Here is a tiny trained network, its code and every weight. The questions are about switching its units off for an input and a class, where a switched-off unit gives its printed mean instead of its output.

import numpy as np


def w(rows, s, z=0):
    codes = np.array(rows[::2]) - 128.0
    scale = np.full(codes.shape[1], s)
    scale[-1] = z or s
    return codes * scale


def f(y):
    return y / 2 * (1 + np.tanh(0.7978845608 * (y + 0.044715 * y**3)))


def log_softmax(a):
    a = a - a.max(-1, keepdims=True)
    return a - np.log(np.exp(a).sum(-1, keepdims=True))


def net(x, mask):
    res = np.array(x, float).reshape(1, 4) / 4 @ E
    y = f(res @ A[0][:, :-1].T + A[0][:, -1])
    res = res + np.where(mask, y, B[0][:, -1]) @ B[0][:, :-1]
    return log_softmax(res[-1] @ U[:, :-1].T + U[:, -1])


A, B = {}, {}
E = w([
[240,1,183],'x0',
[130,127,131],'x1',
[236,207,49],'x2',
[126,132,121],'x3',
],0.009)
A[0] = w([
[160,100,134,224],'neuron 1',
[13,43,177,130],'neuron 2',
[250,2,210,181],'neuron 3',
[246,225,109,124],'neuron 4',
[194,126,196,123],'neuron 5',
[187,12,84,5],'neuron 6',
],0.0088,0.0022)
B[0] = w([
[117,128,146,152],'neuron 1',
[94,87,48,220],'neuron 2',
[6,152,92,247],'neuron 3',
[93,93,57,198],'neuron 4',
[75,115,171,156],'neuron 5',
[111,170,126,173],'neuron 6',
],0.011)
U = w([
[99,212,137,132],'0',
[143,131,116,242],'1',
[161,52,38,16],'2',
[133,163,148,238],'3',
[174,109,173,128],'4',
[232,132,244,2],'5',
[213,160,228,19],'6',
],0.011,0.0071)

Each question gives the input, the list of numbers given to net, and the class t.
The units are the neurons (one row each of A and B). Each row of codes is followed by its name. A weight is (code - 128) times the scale printed after its matrix; where a second scale follows, it is the last column's (A, B and U).
mask holds one flag per neuron, in row order. A switched-off neuron (its flag False) gives its mean, the last column of its row in B, instead of its output. The means were averaged over made-up inputs and are rounded, as every weight is.
A unit's drop is (log p(t) with every unit on - log p(t) with that unit switched off) / (log p(t) with every unit on - log p(t) with every unit switched off).
The circuit of an input: a set's keep is (log p(t) with only the set's units on - log p(t) with every unit switched off) / (log p(t) with every unit on - log p(t) with every unit switched off). Starting from all 6 units, units are removed one at a time, each time the one whose removal leaves the highest keep (on an exact tie, the one counted first), for as long as the keep stays at least 0.8.
circuit, biggest first: the units of the circuit, biggest drop first
most important unit: the unit with the biggest drop
k most important neurons: the k neurons with the biggest drops, biggest first
drop of u: that unit's drop, to one decimal
input [-1,-1,1,0], class 4: 2 most important neurons	(neuron 3; neuron 2)
input [-4,-6,-8,-3], class 2: most important unit	neuron 2
input [5,3,5,3], class 0: 4 most important neurons	(neuron 3; neuron 2; neuron 6; neuron 5)
input [-5,4,-6,-5], class 2: 2 most important neurons	(neuron 2; neuron 3)
input [7,-1,-1,5], class 0: circuit, biggest first	(neuron 3; neuron 6)
input [-5,-1,6,-2], class 2: 2 most important neurons	(neuron 4; neuron 3)
input [-2,3,5,3], class 2: 3 most important neurons	(neuron 4; neuron 3; neuron 6)
input [-4,-5,7,4], class 2: 2 most important neurons	(neuron 4; neuron 3)
input [-5,0,-7,3], class 2: 2 most important neurons	(neuron 2; neuron 3)
input [7,3,-4,-4], class 0: 2 most important neurons	(neuron 3; neuron 6)
input [-5,5,6,1], class 2: 4 most important neurons	(neuron 4; neuron 3; neuron 6; neuron 5)
input [8,4,4,-2], class 0: drop of neuron 3	0.4
input [0,4,-8,-3], class 2: drop of neuron 5	0.0
input [8,-3,6,-6], class 0: drop of neuron 3	0.5
